Below is a small trained network, with its code and all its weights. Each question gives an input and a class and asks what happens when units are switched off, that is, made to give their printed mean instead of their output.

import numpy as np


def w(rows, s, z=0):
    codes = np.array(rows[::2]) - 128.0
    scale = np.full(codes.shape[1], s)
    scale[-1] = z or s
    return codes * scale


def f(y):
    return y / 2 * (1 + np.tanh(0.7978845608 * (y + 0.044715 * y**3)))


def log_softmax(a):
    a = a - a.max(-1, keepdims=True)
    return a - np.log(np.exp(a).sum(-1, keepdims=True))


def net(x, mask):
    res = np.array(x, float).reshape(1, 8) / 4 @ E
    y = f(res @ A[0][:, :-1].T + A[0][:, -1])
    res = res + np.where(mask, y, B[0][:, -1]) @ B[0][:, :-1]
    return log_softmax(res[-1] @ U[:, :-1].T + U[:, -1])


A, B = {}, {}
E = w([
[117,192,2],'x0',
[126,127,129],'x1',
[128,128,124],'x2',
[126,127,125],'x3',
[255,153,134],'x4',
[130,127,129],'x5',
[138,241,245],'x6',
[130,129,130],'x7',
],0.0064)
A[0] = w([
[111,153,99,2],'N1',
[144,33,194,117],'N2',
[134,168,139,34],'N3',
[148,61,92,73],'N4',
[136,108,137,4],'N5',
[31,122,131,60],'N6',
[130,166,74,33],'N7',
[114,147,106,13],'N8',
[130,168,70,81],'N9',
[109,186,155,22],'N10',
[132,56,80,100],'N11',
[74,119,138,22],'N12',
[246,126,113,83],'N13',
],0.013,0.0054)
B[0] = w([
[251,122,130,111],'N1',
[209,187,18,253],'N2',
[170,123,226,118],'N3',
[140,170,237,200],'N4',
[235,129,166,93],'N5',
[158,13,100,206],'N6',
[241,151,58,155],'N7',
[236,123,136,104],'N8',
[188,153,47,186],'N9',
[162,157,251,143],'N10',
[92,173,237,252],'N11',
[233,61,156,126],'N12',
[92,20,129,229],'N13',
],0.021,0.0043)
U = w([
[88,128,88,254],'0',
[141,2,115,79],'1',
[185,188,53,34],'2',
[115,162,189,75],'3',
[69,136,80,168],'4',
],0.0096,0.0093)

Each question gives the input, the list of numbers given to net, and the class t.
The units are the neurons (one row each of A and B). Each row of codes is followed by its name. A weight is (code - 128) times the scale printed after its matrix; where a second scale follows, it is the last column's (A, B and U).
mask holds one flag per neuron, in row order. A switched-off neuron (its flag False) gives its mean, the last column of its row in B, instead of its output. The means were averaged over made-up inputs and are rounded, as every weight is.
A unit's drop is (log p(t) with every unit on - log p(t) with that unit switched off) / (log p(t) with every unit on - log p(t) with every unit switched off).
The circuit of an input: a set's keep is (log p(t) with only the set's units on - log p(t) with every unit switched off) / (log p(t) with every unit on - log p(t) with every unit switched off). Starting from the 12 units with the biggest drops (on a tie, the unit counted first), units are removed one at a time, each time the one whose removal leaves the highest keep (on an exact tie, the one counted first), for as long as the keep stays at least 0.8.
circuit, biggest first: the units of the circuit, biggest drop first
most important unit: the unit with the biggest drop
k most important neurons: the k neurons with the biggest drops, biggest first
drop of u: that unit's drop, to one decimal
input [-5,7,1,5,1,1,-7,-1], class 3: circuit, biggest first -> N11, N4
input [5,-1,0,-5,-6,-4,-1,5], class 1: 2 most important neurons -> N6, N2
input [-2,-3,3,-1,8,4,3,5], class 1: circuit, biggest first -> N13
input [-6,4,-6,-1,-2,2,1,-1], class 2: 2 most important neurons -> N2, N13
input [8,3,8,5,-4,2,-3,2], class 2: 2 most important neurons -> N7, N9
input [0,1,6,-3,-4,6,-7,-6], class 3: circuit, biggest first -> N11, N4
input [5,8,3,-1,-4,2,8,5], class 3: 3 most important neurons -> N10, N2, N3
input [-6,1,-1,-1,-4,-7,3,5], class 2: 2 most important neurons -> N2, N13
input [-7,7,-6,-1,-7,6,-8,4], class 3: 3 most important neurons -> N11, N4, N13
input [5,-4,0,-2,-6,-7,-7,-7], class 3: 4 most important neurons -> N11, N4, N13, N2
input [3,-6,-6,0,-6,-3,-6,-6], class 1: 4 most important neurons -> N6, N2, N12, N10
input [2,0,-8,4,6,7,0,5], class 1: 2 most important neurons -> N13, N2
input [7,5,5,-5,-6,-4,-2,-1], class 2: circuit, biggest first -> N9, N7
input [6,-5,2,-5,-1,4,7,3], class 3: circuit, biggest first -> N10
input [6,4,5,-2,1,-1,-5,6], class 2: 2 most important neurons -> N9, N7
input [-5,-5,-1,-5,7,0,0,3], class 1: 2 most important neurons -> N13, N11
input [6,-1,-5,-5,-7,-4,0,-3], class 1: drop of N12 -> 0.1
input [-8,2,-4,2,-1,-1,8,-6], class 2: drop of N4 -> 0.1
input [8,-8,-7,-6,2,3,-4,3], class 2: drop of N9 -> 0.4
input [0,0,7,-7,8,8,-4,5], class 1: most important unit -> N13
